The symbols move the objects like this.
DH vo JM
DH da HD
DH ka ZZ
TP vo JP
TP ri JQ
TP da QC
TP ni NF
TP bu TT
TP te LD
TP ka DG
ZL ri QC
ZL da JQ
ZL te QJ
MS ni JZ
MS bu GF
MS ka PP
RR vo TT
RR bu JP
RR te BP
QL vo ZG
QL ri CN
QL da QZ
QL ni CD
QL bu MB
QL te MH
QL ka ZB
PP vo FS
PP ri MB
PP da HJ
PP ni SJ
PP bu CN
PP te PC
PP ka MS
HR vo PF
HR ri NC
HR da BR
HR ni ZB
HR bu LZ
HR te SF
HR ka CD
JQ vo DD
JQ ri TP
JQ da ZL
JQ ni MH
JQ bu BQ
JQ te CD
JQ ka SF
RP vo QJ
RP ri ZZ
RP da HS
GF vo HP
GF ri ZB
GF da ZF
GF ni NC
GF bu MS
GF te FG
GF ka CN
NC vo HD
NC ri HR
NC da JM
NC ni GF
NC bu JZ
NC te DG
NC ka LD
QJ vo RP
QJ ri FQ
QJ da CD
QJ ni QZ
QJ bu ZM
QJ te ZL
QJ ka BR
JZ vo SL
JZ ri LZ
JZ da HH
JZ ni MS
JZ bu NC
JZ te RT
JZ ka SJ
BP vo SJ
BP ri GB
BP da RC
BP ni FS
BP bu DS
BP te RR
BP ka SL
SF ri DG
SF te HR
SF ka JQ
FS vo PP
FS ni BP
FS bu TL
MG vo MC
MG ri QZ
MG da CN
MG ni FQ
MG bu HJ
MG te BB
MG ka ZF
GR vo NF
GR ni JP
GR te TL
ZF da GF
ZF ni JM
ZF ka MG
MB ri PP
MB ni LQ
MB bu QL
DS vo LD
DS ri HS
DS da ZZ
DS ni TL
DS bu BP
DS te JP
DS ka HD
JM vo DH
JM ri BR
JM da NC
JM ni ZF
JM bu HH
JM te JJ
JM ka FQ
QC vo SG
QC ri ZL
QC da TP
QC ni BB
QC bu GZ
QC te FQ
QC ka JJ
GB vo LQ
GB ri BP
GB bu HS
BR ri JM
BR da HR
BR ka QJ
ZB ri GF
ZB ni HR
ZB ka QL
ZZ vo FQ
ZZ ri RP
ZZ da DS
ZZ ni MC
ZZ bu RC
ZZ te SG
ZZ ka DH
CD vo HS
CD ri LD
CD da QJ
CD ni QL
CD bu LQ
CD te JQ
CD ka HR
LQ vo GB
LQ ri SJ
LQ da ZM
LQ ni MB
LQ bu CD
LQ te BQ
LQ ka LZ
SL vo JZ
SL bu HD
SL ka BP
CN vo TL
CN ri QL
CN da MG
CN ni LD
CN bu PP
CN te NF
CN ka GF
FQ vo ZZ
FQ ri QJ
FQ da LD
FQ ni MG
FQ bu LB
FQ te QC
FQ ka JM
HH da JZ
HH bu JM
HH ka LB
FG ni DG
FG te GF
FG ka NF
QZ ri MG
QZ da QL
QZ ni QJ
BQ ri TT
BQ bu JQ
BQ te LQ
JJ da DG
JJ te JM
JJ ka QC
MH ri NF
MH ni JQ
MH te QL
JP vo TP
JP ri DD
JP da SG
JP ni GR
JP bu RR
JP te DS
JP ka BF
RC vo LB
RC da BP
RC bu ZZ
DG vo BF
DG ri SF
DG da JJ
DG ni FG
DG bu RT
DG te NC
DG ka TP
PC ni TT
PC bu NF
PC te PP
PF vo HR
PF ri HD
PF ka HS
GZ da TT
GZ bu QC
GZ te LB
MC vo MG
MC da TL
MC ni ZZ
LZ ri JZ
LZ bu HR
LZ ka LQ
HJ da PP
HJ ni LB
HJ bu MG
TL vo CN
TL ri ZG
TL da MC
TL ni DS
TL bu FS
TL te GR
TL ka HP
SG vo QC
SG da JP
SG te ZZ
NF vo GR
NF ri MH
NF da BB
NF ni TP
NF bu PC
NF te CN
NF ka FG
SJ vo BP
SJ ri LQ
SJ da LB
SJ ni PP
SJ bu LD
SJ te TT
SJ ka JZ
TT vo RR
TT ri BQ
TT da GZ
TT ni PC
TT bu TP
TT te SJ
TT ka RT
HD vo NC
HD ri PF
HD da DH
HD ni HP
HD bu SL
HD te BF
HD ka DS
BF vo DG
BF te HD
BF ka JP
DD vo JQ
DD ri JP
DD te HS
LB vo RC
LB ri ZM
LB da SJ
LB ni HJ
LB bu FQ
LB te GZ
LB ka HH
BB da NF
BB ni QC
BB te MG
HS vo CD
HS ri DS
HS da RP
HS ni ZG
HS bu GB
HS te DD
HS ka PF
ZG vo QL
ZG ri TL
ZG ni HS
LD vo DS
LD ri CD
LD da FQ
LD ni CN
LD bu SJ
LD te TP
LD ka NC
HP vo GF
HP ni HD
HP ka TL
ZM ri LB
ZM da LQ
ZM bu QJ
RT bu DG
RT te JZ
RT ka TT

In the rows, zero is written as 50.

The rows follow the links: the fewer symbols apart two objects are, the more alike their rows tend to be.

Rows of some objects; one shown again gets a slightly different row:
HR: [ 54  46  53  39  65  60  43  50  40  48  41  80  17  47  54  58  51  53  69  50  34  66  45  49  74  37  44  53  43  68  53  52  44  52  22  30  34  49  53  55  43  52  36  50  53  48]
SG: [ 37  50  58  46  29  55  45  46  62  54  55  49  55  53  43  39  56  58  47  39  58  53  59  67  48  56  56  64  73  22  58  41  60  61  49  90  49  49  51  51  70  41  63  35  46  55]
DS: [ 41  43  63  47  56  47  45  52  51  54  45  38  32  49  51  59  49  62  58  36  66  58  38  28  56  60  55  54  51  34  70  59  28  28  46  69  54  48  45  43  70  51  63  36  47  72]
JQ: [ 56  29  52  49  42  50  59  41  39  38  60  85  47  50  57  52  57  50  47  47  35  63  72  73  65  38  61  55  63  26  55  46  65  70  35  52  28  52  50  67  53  46  51  45  42  53]
LZ: [ 53  45  51  54  51  51  57  50  34  51  40  47  40  41  49  60  44  51  59  59  41  56  58  57  53  29  47  38  28  75  48  64  46  56  32  19  44  62  54  42  26  57  38  65  62  46]
ZL: [ 46  38  47  51  32  55  57  34  52  36  65  79  49  51  46  36  45  53  45  52  37  55  64  69  59  37  54  44  60  37  47  49  64  73  37  59  33  51  60  66  53  42  52  43  51  51]
BR: [ 44  50  50  48  55  72  41  47  57  47  52  71  23  44  43  44  36  69  61  49  35  60  46  45  71  34  40  44  49  78  48  49  56  60  27  42  26  52  61  46  51  53  40  44  51  40]
HP: [ 52  66  58  44  70  47  38  65  60  67  46  40  42  62  63  63  54  41  67  54  60  44  33  31  56  66  34  63  46  61  51  40  44  31  63  72  64  40  42  53  57  61  44  50  45  46]
JZ: [ 52  51  46  53  50  41  41  58  36  61  31  25  52  42  41  63  51  61  58  47  52  49  47  61  38  45  48  53  36  62  48  58  47  43  52  16  60  52  56  19  26  47  44  65  65  54]
BP: [ 42  44  56  56  48  36  61  55  42  54  39   7  55  43  43  63  46  54  58  47  68  46  52  45  30  53  54  45  28  45  54  65  32  41  50  53  57  62  35  26  54  56  59  51  54  73]
RR: [ 50  47  54  54  32  30  60  55  47  59  41  20  69  50  55  58  61  52  52  49  66  50  71  74  23  53  57  55  43  26  58  65  57  56  56  64  52  61  39  42  45  47  59  49  52  62]

Each walk starts at a row. The symbols on each line, taken left to right, move it on to the next object.
Each answer is a row, close to the row of the object it stands for.
start [ 40  59  43  46  50  68  20  51  59  59  42  51  39  51  34  39  40  75  55  35  45  52  32  43  66  47  48  69  65  64  50  41  43  44  44  39  51  42  70  25  52  43  47  52  65  48]
ka ni ni te bu [ 47  48  42  60  20  46  55  46  53  46  50  30  77  46  41  41  54  59  37  47  48  46  67  81  30  47  66  49  55  34  47  50  66  59  55  47  50  52  61  40  46  40  53  54  57  51]
te ri da bu vo [ 46  37  67  46  54  56  63  43  45  42  55  59  25  44  57  59  45  50  65  53  54  63  52  35  65  42  50  38  42  46  62  63  36  44  24  68  28  55  39  62  65  61  55  42  41  65]
start [ 38  40  64  47  41  67  58  43  54  41  61  63  32  46  48  43  38  59  60  55  51  57  56  30  61  43  42  37  46  59  54  58  39  51  27  73  22  67  48  57  69  58  53  35  45  62]
da ka vo bu ka [ 58  31  48  61  49  44  65  45  33  39  49  50  49  36  53  55  43  54  49  59  44  56  63  49  43  33  58  25  27  59  50  63  41  61  36  22  36  64  45  48  34  57  45  61  59  61]
te te ni ni da [ 47  39  43  64  40  56  73  44  44  38  58  40  51  40  42  47  35  58  46  64  41  56  64  40  48  28  52  25  33  70  39  59  50  57  35  35  31  76  55  41  43  48  49  53  57  56]
start [ 51  37  62  58  49  40  76  44  33  47  52  32  44  41  51  60  43  48  63  64  57  57  66  46  43  40  49  30  24  57  52  70  40  50  34  57  33  73  34  46  49  52  53  48  46  65]
vo bu bu ri te [ 50  40  44  55  31  36  57  44  40  50  46  41  75  49  48  57  65  50  38  51  53  49  64  86  30  47  68  55  51  26  49  57  64  58  63  37  58  53  54  42  37  43  53  57  61  54]
da da bu bu vo bu da da [ 43  47  61  47  40  41  56  46  48  55  49  49  52  57  59  57  61  53  49  37  58  55  57  72  45  58  61  71  65  15  65  50  54  53  50  88  52  40  43  56  63  41  60  39  39  65]
start [ 47  55  50  41  63  55  22  54  51  58  31  60  34  50  45  57  54  65  57  30  43  54  33  49  65  47  55  77  60  56  62  44  39  31  49  27  60  37  60  35  45  45  44  55  59  50]
da da te te bu bu ka [ 46  40  47  54  56  52  37  42  41  37  38  60  32  48  42  52  52  64  43  24  48  47  29  28  65  56  65  60  59  31  66  44  26  26  55  27  60  36  54  40  52  46  58  54  59  65]
da da ka da ka [ 36  47  40  56  39  69  38  40  59  38  54  52  38  49  35  32  44  71  38  31  48  44  29  23  60  53  57  52  66  46  48  38  37  42  48  41  45  40  64  39  62  40  62  43  64  63]
start [ 59  67  42  44  73  51  32  63  55  57  41  65  44  62  59  54  49  38  52  46  46  43  25  27  61  62  40  60  55  64  43  35  50  38  65  35  67  30  50  52  44  58  37  63  55  38]
ni bu ka te bu ka [ 54  54  45  37  48  50  31  45  53  62  39  68  52  57  53  49  64  58  50  35  43  56  55  91  52  51  51  76  75  34  59  42  68  55  49  53  57  30  59  53  45  35  47  55  53  46]
te ni da ka bu ni [ 41  51  42  66  33  46  52  48  52  44  49  17  58  36  31  42  43  64  38  48  55  44  49  39  31  46  59  37  39  60  41  47  45  49  54  25  50  60  61  25  44  42  54  58  68  61]
start [ 30  57  56  50  44  58  44  47  63  52  52  33  38  46  45  44  38  69  52  34  65  51  38  27  51  60  52  52  57  45  57  52  33  36  43  82  42  48  51  35  71  44  63  34  48  62]
bu bu bu vo vo da vo [ 48  41  43  61  44  40  56  52  34  46  35  25  60  38  38  54  53  59  43  52  58  47  44  45  33  45  64  42  38  48  52  53  36  40  63  19  61  54  52  23  36  52  52  65  63  66]
te bu bu bu da da [ 56  41  43  49  39  45  47  44  50  45  47  73  59  50  50  44  67  56  36  32  49  51  54  77  53  52  70  69  76  15  55  38  58  56  57  49  61  38  54  54  51  41  63  49  52  54]
start [ 54  59  39  54  65  47  47  54  52  40  51  60  50  56  60  51  56  38  41  47  49  35  23  18  59  65  51  49  53  49  45  33  40  31  79  35  67  34  50  59  56  59  53  56  51  47]
bu vo bu te vo da te bu [ 44  57  37  60  43  50  57  55  60  45  57  24  72  56  44  41  43  44  37  67  52  30  46  28  33  57  42  33  39  65  30  43  54  44  69  29  59  54  51  45  44  53  51  60  60  42]
da ni ka vo ka te vo ri [ 63  30  51  56  36  37  72  39  35  44  58  56  61  47  52  55  57  45  48  60  40  58  78  80  37  33  57  38  40  39  48  60  66  70  39  37  41  56  51  55  36  46  50  56  54  47]
start [ 35  62  60  42  54  61  30  57  60  69  45  27  33  55  39  51  35  70  69  39  60  51  41  40  60  58  38  65  53  65  52  54  39  44  37  73  46  50  57  30  61  48  51  46  49  58]
ka te da te ri vo [ 56  32  55  53  58  55  58  41  40  28  54  83  28  42  57  48  44  59  49  47  42  63  53  35  73  40  59  35  44  49  56  50  39  52  31  33  30  51  53  59  46  53  46  44  49  56]
ni bu bu ka ka ri bu [ 58  54  40  62  50  33  59  57  44  45  47  29  69  52  55  57  50  37  46  61  54  37  48  32  29  57  49  41  34  61  43  42  45  40  75  25  71  45  43  43  37  59  51  67  56  46]
